Here is a tiny trained network, its code and every weight. The questions are about switching its units off for an input and a class, where a switched-off unit gives its printed mean instead of its output.

import numpy as np


def w(rows, s, z=0):
    codes = np.array(rows[::2]) - 128.0
    scale = np.full(codes.shape[1], s)
    scale[-1] = z or s
    return codes * scale


def f(y):
    return y / 2 * (1 + np.tanh(0.7978845608 * (y + 0.044715 * y**3)))


def log_softmax(a):
    a = a - a.max(-1, keepdims=True)
    return a - np.log(np.exp(a).sum(-1, keepdims=True))


def net(x, mask):
    res = np.array(x, float).reshape(1, 8) / 4 @ E
    y = f(res @ A[0][:, :-1].T + A[0][:, -1])
    res = res + np.where(mask, y, B[0][:, -1]) @ B[0][:, :-1]
    return log_softmax(res[-1] @ U[:, :-1].T + U[:, -1])


A, B = {}, {}
E = w([
[62,150,163],'x0',
[142,156,203],'x1',
[99,19,145],'x2',
[212,84,166],'x3',
[148,209,65],'x4',
[113,192,139],'x5',
[18,144,255],'x6',
[47,87,44],'x7',
],0.0064)
A[0] = w([
[72,127,58,55],'N0',
[32,213,186,211],'N1',
[66,151,205,81],'N2',
[241,64,198,185],'N3',
[188,134,115,34],'N4',
[205,64,216,150],'N5',
[89,91,166,177],'N6',
[149,40,19,134],'N7',
[187,2,220,248],'N8',
[199,229,115,115],'N9',
[113,129,103,23],'N10',
[170,178,112,101],'N11',
[167,198,65,109],'N12',
[152,138,7,121],'N13',
[123,142,85,124],'N14',
[54,74,71,254],'N15',
],0.0095,0.0035)
B[0] = w([
[125,116,138,151],'N0',
[80,141,77,236],'N1',
[65,45,106,184],'N2',
[134,135,190,220],'N3',
[100,118,139,138],'N4',
[129,71,161,201],'N5',
[115,128,78,172],'N6',
[229,105,99,224],'N7',
[178,59,159,254],'N8',
[71,255,143,195],'N9',
[141,99,182,116],'N10',
[70,234,177,152],'N11',
[116,170,169,181],'N12',
[168,180,160,207],'N13',
[142,130,118,142],'N14',
[142,120,43,213],'N15',
],0.0076,0.0078)
U = w([
[155,72,253,79],'0',
[206,103,99,47],'1',
[67,93,128,194],'2',
[110,147,121,253],'3',
[168,73,177,189],'4',
[133,213,218,34],'5',
[171,85,147,64],'6',
],0.013,0.005)

Each question gives the input, the list of numbers given to net, and the class t.
The units are the neurons (one row each of A and B). Each row of codes is followed by its name. A weight is (code - 128) times the scale printed after its matrix; where a second scale follows, it is the last column's (A, B and U).
mask holds one flag per neuron, in row order. A switched-off neuron (its flag False) gives its mean, the last column of its row in B, instead of its output. The means were averaged over made-up inputs and are rounded, as every weight is.
A unit's drop is (log p(t) with every unit on - log p(t) with that unit switched off) / (log p(t) with every unit on - log p(t) with every unit switched off).
The circuit of an input: a set's keep is (log p(t) with only the set's units on - log p(t) with every unit switched off) / (log p(t) with every unit on - log p(t) with every unit switched off). Starting from the 12 units with the biggest drops (on a tie, the unit counted first), units are removed one at a time, each time the one whose removal leaves the highest keep (on an exact tie, the one counted first), for as long as the keep stays at least 0.8.
circuit, biggest first: the units of the circuit, biggest drop first
unit that matters most: the unit with the biggest drop
top k neurons: the k neurons with the biggest drops, biggest first
drop when u is switched off: that unit's drop, to one decimal
input [-5,-1,-7,-1,-3,6,-2,8], class 5: circuit, biggest first : [N13 N12 N2]
input [0,-7,-2,4,-3,-5,-3,8], class 1: circuit, biggest first : [N7]
input [-5,2,0,5,-2,5,-3,-6], class 0: top 2 neurons : [N5 N8]
input [7,-5,4,2,-1,-4,-7,-7], class 0: top 2 neurons : [N3 N15]
input [7,0,-2,-1,8,7,-5,8], class 5: circuit, biggest first : [N13 N12]
input [7,-2,2,3,-3,-2,-5,8], class 1: circuit, biggest first : [N7 N15]
input [8,-4,8,8,-4,-5,-6,-3], class 0: top 4 neurons : [N3 N8 N5 N1]
input [3,8,-8,-1,1,-2,5,1], class 2: circuit, biggest first : [N2 N1]
input [2,8,7,-8,-4,7,0,-6], class 2: circuit, biggest first : [N1 N2]
input [5,4,1,8,-3,6,6,2], class 2: top 3 neurons : [N1 N2 N6]
input [0,0,-3,4,-5,7,5,0], class 2: top 2 neurons : [N1 N2]
input [0,1,5,7,0,6,-1,7], class 1: top 2 neurons : [N15 N7]
input [7,1,-1,8,1,7,5,4], class 2: top 2 neurons : [N2 N1]
input [-6,-5,0,6,-7,6,-7,-8], class 0: unit that matters most : N3
input [8,7,0,-3,8,-2,-7,7], class 5: top 2 neurons : [N13 N12]
input [4,8,0,-6,-4,-5,6,2], class 2: drop when N2 is switched off : 0.1
input [-2,-7,5,-8,1,2,-4,-3], class 1: drop when N7 is switched off : 0.3
input [-7,6,-4,2,8,-7,5,1], class 5: drop when N15 is switched off : 0.1
input [-5,7,-1,3,-5,7,-7,0], class 5: drop when N9 is switched off : 0.5
input [8,8,-6,-6,-4,-3,5,-7], class 2: unit that matters most : N2
